Here is a tiny trained network, its code and every weight. The questions are about switching its units off for an input and a target symbol, where a switched-off unit gives its printed mean instead of its output.

import numpy as np


def w(rows, s, z=0):
    codes = np.array(rows[::2]) - 128.0
    scale = np.full(codes.shape[1], s)
    scale[-1] = z or s
    return codes * scale


def f(y):
    return y / 2 * (1 + np.tanh(0.7978845608 * (y + 0.044715 * y**3)))


def softmax(a):
    e = np.exp(a - a.max(-1, keepdims=True))
    return e / e.sum(-1, keepdims=True)


def log_softmax(a):
    a = a - a.max(-1, keepdims=True)
    return a - np.log(np.exp(a).sum(-1, keepdims=True))


def net(x, mask):
    ids = ['ζθλμπτφ'.index(c) for c in x.split()]
    T = len(ids)
    res = E[ids] + P[:T]
    u = 0
    for l in range(2):
        q, k, v = (res @ M[l].T for M in (Q, K, V))
        z = softmax(np.where(np.tri(T) > 0, q @ k.T / 4**0.5, -1e9)) @ v
        res = res + np.where(mask[u], z, O[l][:, -1]) @ O[l][:, :-1]
        u += 1
        y = f(res @ A[l][:, :-1].T + A[l][:, -1])
        res = res + np.where(mask[u : u + 4], y, B[l][:, -1]) @ B[l][:, :-1]
        u += 4
    return log_softmax(res[-1] @ U[:, :-1].T + U[:, -1])


Q, K, V, O, A, B = {}, {}, {}, {}, {}, {}
E = w([
[86,81,171,111],'ζ',
[132,180,59,194],'θ',
[147,87,148,202],'λ',
[106,122,135,149],'μ',
[187,251,134,45],'π',
[139,123,121,93],'τ',
[84,128,83,97],'φ',
],0.014)
P = w([
[153,130,112,65],'0',
[163,43,83,196],'1',
[159,110,83,160],'2',
[33,165,255,113],'3',
[114,109,165,174],'4',
[117,138,34,176],'5',
[92,130,152,150],'6',
],0.009)
Q[0] = w([
[139,109,140,139],'0.h0',
[194,105,75,167],'0.h0',
[100,165,181,101],'0.h0',
[148,97,247,98],'0.h0',
],0.014)
K[0] = w([
[166,192,90,163],'0.h0',
[217,239,172,28],'0.h0',
[136,77,82,202],'0.h0',
[138,92,2,124],'0.h0',
],0.0078)
V[0] = w([
[166,75,254,75],'0.h0',
[173,173,102,11],'0.h0',
[29,178,83,98],'0.h0',
[31,162,149,12],'0.h0',
],0.0069)
O[0] = w([
[201,119,251,101,7],'0.h0',
[90,184,146,103,202],'0.h0',
[92,121,128,125,219],'0.h0',
[50,115,188,106,187],'0.h0',
],0.012,0.002)
A[0] = w([
[44,2,109,230,110],'0.n0',
[75,65,169,243,213],'0.n1',
[230,6,50,185,2],'0.n2',
[170,76,116,96,61],'0.n3',
],0.0054,0.00081)
B[0] = w([
[42,203,42,3,253],'0.n0',
[78,250,245,23,204],'0.n1',
[114,4,34,110,183],'0.n2',
[167,61,154,169,111],'0.n3',
],0.0054,0.0038)
Q[1] = w([
[122,119,149,2],'1.h0',
[101,171,98,167],'1.h0',
[77,135,81,134],'1.h0',
[215,71,142,171],'1.h0',
],0.01)
K[1] = w([
[176,177,110,1],'1.h0',
[102,140,185,210],'1.h0',
[100,251,202,152],'1.h0',
[75,56,123,132],'1.h0',
],0.0066)
V[1] = w([
[156,218,222,152],'1.h0',
[136,105,122,124],'1.h0',
[56,1,159,80],'1.h0',
[190,116,149,133],'1.h0',
],0.0081)
O[1] = w([
[106,61,230,82,69],'1.h0',
[168,138,175,192,103],'1.h0',
[123,229,215,251,118],'1.h0',
[255,129,192,103,3],'1.h0',
],0.0059,0.0051)
A[1] = w([
[220,72,156,27,23],'1.n0',
[77,87,123,173,60],'1.n1',
[3,158,92,219,105],'1.n2',
[161,146,35,61,2],'1.n3',
],0.0046,0.0024)
B[1] = w([
[1,110,97,141,121],'1.n0',
[55,123,130,136,138],'1.n1',
[41,136,151,139,254],'1.n2',
[160,121,109,76,158],'1.n3',
],0.0081,0.0075)
U = w([
[115,91,75,83,2],'ζ',
[81,206,153,150,108],'θ',
[133,97,222,141,172],'λ',
[131,103,164,126,142],'μ',
[183,254,165,13,162],'π',
[167,44,125,184,207],'τ',
[136,57,153,24,79],'φ',
],0.0058,0.0054)

Each question gives the input, a string of symbols that net reads in full, and the target symbol t.
The units are the heads (4 rows each of Q, K, V and O) and the neurons (one row each of A and B). Each row of codes is followed by its name. A weight is (code - 128) times the scale printed after its matrix; where a second scale follows, it is the last column's (O, A, B and U).
mask holds one flag per unit, layer by layer, with each layer's heads first. A switched-off unit (its flag False) gives its mean, the last column of its rows in O or B, instead of its output. The means were averaged over made-up inputs and are rounded, as every weight is.
A unit's drop is (log p(t) with every unit on - log p(t) with that unit switched off) / (log p(t) with every unit on - log p(t) with every unit switched off).
The circuit of an input: a set's keep is (log p(t) with only the set's units on - log p(t) with every unit switched off) / (log p(t) with every unit on - log p(t) with every unit switched off). Starting from all 10 units, units are removed one at a time, each time the one whose removal leaves the highest keep (on an exact tie, the one counted first), for as long as the keep stays at least 0.8.
circuit, biggest first: the units of the circuit, biggest drop first
top k neurons: the k neurons with the biggest drops, biggest first
drop when u is switched off: that unit's drop, to one decimal
input φ π φ φ θ θ ζ, target ζ: circuit, biggest first	0.h0, 0.n0
input π π θ ζ λ λ τ, target τ: circuit, biggest first	0.h0, 0.n0, 0.n1
input φ ζ λ, target θ: circuit, biggest first	1.h0, 0.h0, 0.n0
input φ φ φ τ ζ, target θ: circuit, biggest first	1.h0, 0.h0, 1.n2
input θ θ θ τ, target ζ: circuit, biggest first	0.h0, 1.h0
input θ φ λ, target ζ: top 2 neurons	0.n0, 0.n2
input λ μ ζ, target τ: circuit, biggest first	0.h0, 0.n2, 1.h0
input φ λ ζ λ, target τ: circuit, biggest first	0.h0
input λ φ μ, target τ: circuit, biggest first	0.h0, 0.n2, 1.h0
input μ λ λ μ, target τ: circuit, biggest first	0.h0, 0.n2
input φ φ λ, target θ: circuit, biggest first	0.h0, 1.h0, 0.n0
input φ λ τ φ, target τ: drop when 1.h0 is switched off	0.0
input θ φ θ, target ζ: drop when 1.h0 is switched off	0.4
input θ θ π ζ, target ζ: drop when 1.h0 is switched off	0.2
input ζ ζ λ, target λ: drop when 1.h0 is switched off	0.5
input π τ φ φ, target φ: circuit, biggest first	1.h0
